Below is a small trained network, with its code and all its weights. Each question gives an input and a class and asks what happens when units are switched off, that is, made to give their printed mean instead of their output.

import numpy as np


def w(rows, s, z=0):
    codes = np.array(rows[::2]) - 128.0
    scale = np.full(codes.shape[1], s)
    scale[-1] = z or s
    return codes * scale


def f(y):
    return np.maximum(y, 0)


def log_softmax(a):
    a = a - a.max(-1, keepdims=True)
    return a - np.log(np.exp(a).sum(-1, keepdims=True))


def net(x, mask):
    res = np.array(x, float).reshape(1, 7) / 4 @ E
    y = f(res @ A[0][:, :-1].T + A[0][:, -1])
    res = res + np.where(mask, y, B[0][:, -1]) @ B[0][:, :-1]
    return log_softmax(res[-1] @ U[:, :-1].T + U[:, -1])


A, B = {}, {}
E = w([
[44,247,203,81,37],'x0',
[113,181,76,130,222],'x1',
[8,95,218,119,146],'x2',
[75,21,82,191,128],'x3',
[167,93,115,47,101],'x4',
[48,179,84,20,184],'x5',
[116,138,2,147,18],'x6',
],0.0055)
A[0] = w([
[127,186,96,99,111,226],'neuron 1',
[69,129,163,120,147,137],'neuron 2',
[132,153,186,89,132,166],'neuron 3',
[159,96,181,174,227,160],'neuron 4',
[103,99,124,123,151,249],'neuron 5',
[88,108,84,95,144,84],'neuron 6',
[60,101,155,125,150,119],'neuron 7',
[159,80,36,124,144,89],'neuron 8',
[125,111,159,134,99,63],'neuron 9',
[133,104,117,120,114,129],'neuron 10',
[79,112,150,133,147,150],'neuron 11',
[182,88,114,207,233,150],'neuron 12',
[123,114,132,129,130,52],'neuron 13',
[91,118,131,131,137,90],'neuron 14',
[124,203,34,148,88,100],'neuron 15',
[103,151,212,117,84,185],'neuron 16',
[155,112,123,165,185,114],'neuron 17',
[149,51,53,117,148,102],'neuron 18',
[116,81,77,113,66,168],'neuron 19',
[93,118,112,96,126,19],'neuron 20',
[131,161,94,165,139,141],'neuron 21',
[8,107,153,136,175,145],'neuron 22',
[150,58,86,120,139,108],'neuron 23',
[139,194,132,65,181,121],'neuron 24',
[155,86,169,131,128,181],'neuron 25',
[139,164,75,152,118,96],'neuron 26',
[145,180,143,88,154,5],'neuron 27',
[150,145,35,157,98,127],'neuron 28',
[77,118,146,128,145,113],'neuron 29',
[87,107,186,114,134,135],'neuron 30',
[92,147,125,132,144,129],'neuron 31',
[123,70,231,158,40,104],'neuron 32',
],0.013,0.0022)
B[0] = w([
[67,156,149,106,131,206],'neuron 1',
[157,156,114,172,156,198],'neuron 2',
[130,134,206,145,132,206],'neuron 3',
[177,184,115,123,60,232],'neuron 4',
[129,135,124,170,102,184],'neuron 5',
[121,123,103,138,143,179],'neuron 6',
[154,156,106,180,144,197],'neuron 7',
[88,78,91,138,113,224],'neuron 8',
[152,107,141,110,153,154],'neuron 9',
[116,122,141,147,119,150],'neuron 10',
[152,137,105,164,139,182],'neuron 11',
[158,154,121,110,3,255],'neuron 12',
[133,128,125,130,131,132],'neuron 13',
[135,133,117,148,132,155],'neuron 14',
[69,175,76,51,165,218],'neuron 15',
[169,67,182,121,173,231],'neuron 16',
[147,137,132,121,71,187],'neuron 17',
[89,54,119,152,105,223],'neuron 18',
[53,90,168,155,107,202],'neuron 19',
[125,134,136,137,143,155],'neuron 20',
[147,140,93,100,128,166],'neuron 21',
[168,190,79,213,143,242],'neuron 22',
[110,73,122,157,99,199],'neuron 23',
[56,162,228,157,128,227],'neuron 24',
[165,133,111,126,115,182],'neuron 25',
[114,149,86,85,139,174],'neuron 26',
[94,157,206,133,131,182],'neuron 27',
[94,135,50,69,150,214],'neuron 28',
[145,151,113,167,141,176],'neuron 29',
[171,135,128,142,170,199],'neuron 30',
[133,145,126,149,140,164],'neuron 31',
[227,39,135,53,193,235],'neuron 32',
],0.03,0.0082)
U = w([
[65,2,49,167,104,103],'0',
[72,160,55,55,158,250],'1',
[147,163,67,224,190,26],'2',
[186,141,107,77,11,67],'3',
[114,75,156,65,179,90],'4',
[101,172,209,108,173,111],'5',
[203,68,162,85,159,234],'6',
],0.0074,0.0022)

Each question gives the input, the list of numbers given to net, and the class t.
The units are the neurons (one row each of A and B). Each row of codes is followed by its name. A weight is (code - 128) times the scale printed after its matrix; where a second scale follows, it is the last column's (A, B and U).
mask holds one flag per neuron, in row order. A switched-off neuron (its flag False) gives its mean, the last column of its row in B, instead of its output. The means were averaged over made-up inputs and are rounded, as every weight is.
A unit's drop is (log p(t) with every unit on - log p(t) with that unit switched off) / (log p(t) with every unit on - log p(t) with every unit switched off).
The circuit of an input: a set's keep is (log p(t) with only the set's units on - log p(t) with every unit switched off) / (log p(t) with every unit on - log p(t) with every unit switched off). Starting from the 12 units with the biggest drops (on a tie, the unit counted first), units are removed one at a time, each time the one whose removal leaves the highest keep (on an exact tie, the one counted first), for as long as the keep stays at least 0.8.
circuit, biggest first: the units of the circuit, biggest drop first
top k neurons: the k neurons with the biggest drops, biggest first
drop when u is switched off: that unit's drop, to one decimal
input [7,0,-6,-8,-2,8,3], class 5: circuit, biggest first -> neuron 24
input [0,7,0,-5,-6,-1,-7], class 3: top 2 neurons -> neuron 4; neuron 12
input [1,0,-5,2,-6,6,-4], class 5: circuit, biggest first -> neuron 24; neuron 8
input [2,2,-5,8,4,8,8], class 1: top 2 neurons -> neuron 15; neuron 28
input [4,-4,3,4,3,2,-1], class 2: top 3 neurons -> neuron 22; neuron 7; neuron 2
input [-6,-6,8,-8,-8,-3,-8], class 3: top 3 neurons -> neuron 4; neuron 12; neuron 17
input [-8,-5,2,-6,6,8,-8], class 5: top 3 neurons -> neuron 24; neuron 27; neuron 3
input [-3,-5,2,1,4,-4,-5], class 6: top 4 neurons -> neuron 32; neuron 22; neuron 9; neuron 30
input [-8,7,0,-5,1,-1,8], class 0: top 3 neurons -> neuron 18; neuron 8; neuron 23
input [6,-8,1,6,-5,-3,-2], class 6: drop when neuron 32 is switched off -> 0.3
input [0,-8,-5,-7,-2,0,5], class 1: drop when neuron 17 is switched off -> 0.0
input [1,-2,4,3,-2,-5,4], class 6: drop when neuron 32 is switched off -> 0.2
input [-3,1,1,6,6,5,-7], class 2: top 2 neurons -> neuron 22; neuron 7
input [-5,-8,2,-5,-8,3,-6], class 3: circuit, biggest first -> neuron 4
